Below is a small trained network, with its code and all its weights. Each question gives an input and a class and asks what happens when units are switched off, that is, made to give their printed mean instead of their output.

import numpy as np


def w(rows, s, z=0):
    codes = np.array(rows[::2]) - 128.0
    scale = np.full(codes.shape[1], s)
    scale[-1] = z or s
    return codes * scale


def f(y):
    return np.maximum(y, 0)


def log_softmax(a):
    a = a - a.max(-1, keepdims=True)
    return a - np.log(np.exp(a).sum(-1, keepdims=True))


def net(x, mask):
    res = np.array(x, float).reshape(1, 4) / 4 @ E
    y = f(res @ A[0][:, :-1].T + A[0][:, -1])
    res = res + np.where(mask, y, B[0][:, -1]) @ B[0][:, :-1]
    return log_softmax(res[-1] @ U[:, :-1].T + U[:, -1])


A, B = {}, {}
E = w([
[251,196,89],'x0',
[255,26,78],'x1',
[183,94,234],'x2',
[62,42,164],'x3',
],0.0081)
A[0] = w([
[149,62,80,253],'n0',
[179,82,22,162],'n1',
[197,217,83,233],'n2',
[78,219,139,142],'n3',
[155,164,128,119],'n4',
[74,172,151,196],'n5',
[183,179,91,131],'n6',
[92,92,174,120],'n7',
[123,61,200,220],'n8',
[15,226,111,209],'n9',
[210,130,211,207],'n10',
[143,171,210,149],'n11',
[255,107,205,191],'n12',
[142,104,205,157],'n13',
[183,185,71,187],'n14',
[176,36,177,183],'n15',
[162,88,174,187],'n16',
[96,85,193,20],'n17',
],0.012,0.005)
B[0] = w([
[98,142,30,204],'n0',
[78,146,74,214],'n1',
[196,131,105,246],'n2',
[83,100,234,192],'n3',
[135,32,192,159],'n4',
[45,193,254,186],'n5',
[197,102,78,196],'n6',
[175,88,106,168],'n7',
[95,146,77,201],'n8',
[8,156,218,235],'n9',
[150,194,127,204],'n10',
[112,169,105,166],'n11',
[173,197,151,232],'n12',
[126,151,94,171],'n13',
[202,140,160,218],'n14',
[97,145,134,206],'n15',
[117,165,109,177],'n16',
[187,135,137,159],'n17',
],0.0088,0.013)
U = w([
[61,13,98,233],'0',
[190,38,246,23],'1',
[49,200,193,155],'2',
[209,53,101,106],'3',
[100,2,238,4],'4',
[196,134,150,142],'5',
],0.0095,0.0041)

Each question gives the input, the list of numbers given to net, and the class t.
The units are the neurons (one row each of A and B). Each row of codes is followed by its name. A weight is (code - 128) times the scale printed after its matrix; where a second scale follows, it is the last column's (A, B and U).
mask holds one flag per neuron, in row order. A switched-off neuron (its flag False) gives its mean, the last column of its row in B, instead of its output. The means were averaged over made-up inputs and are rounded, as every weight is.
A unit's drop is (log p(t) with every unit on - log p(t) with that unit switched off) / (log p(t) with every unit on - log p(t) with every unit switched off).
The circuit of an input: a set's keep is (log p(t) with only the set's units on - log p(t) with every unit switched off) / (log p(t) with every unit on - log p(t) with every unit switched off). Starting from the 12 units with the biggest drops (on a tie, the unit counted first), units are removed one at a time, each time the one whose removal leaves the highest keep (on an exact tie, the one counted first), for as long as the keep stays at least 0.8.
units of the circuit, in order: the units of the circuit, biggest drop first
k most important neurons: the k neurons with the biggest drops, biggest first
drop when u is switched off: that unit's drop, to one decimal
input [7,5,-3,-8], class 3: units of the circuit, in order	n6; n9
input [-1,7,-3,1], class 0: units of the circuit, in order	n1; n0; n10
input [4,-1,2,1], class 5: units of the circuit, in order	n9
input [4,4,-6,6], class 0: units of the circuit, in order	n12; n10
input [-3,8,-3,-7], class 3: units of the circuit, in order	n9; n5
input [-4,2,-5,-2], class 0: 2 most important neurons	n12; n10
input [-5,6,4,7], class 0: units of the circuit, in order	n8; n0
input [-3,3,-2,-5], class 3: 2 most important neurons	n9; n5
input [-1,3,3,5], class 0: units of the circuit, in order	n5; n14
input [-8,3,-6,-2], class 0: units of the circuit, in order	n12; n10
input [8,8,-1,-8], class 3: 2 most important neurons	n6; n9
input [-4,7,2,8], class 0: drop when n8 is switched off	0.1
input [-8,7,7,0], class 5: drop when n14 is switched off	-0.2
input [8,-5,1,-6], class 5: units of the circuit, in order	n2
input [0,1,3,-4], class 5: drop when n9 is switched off	0.2
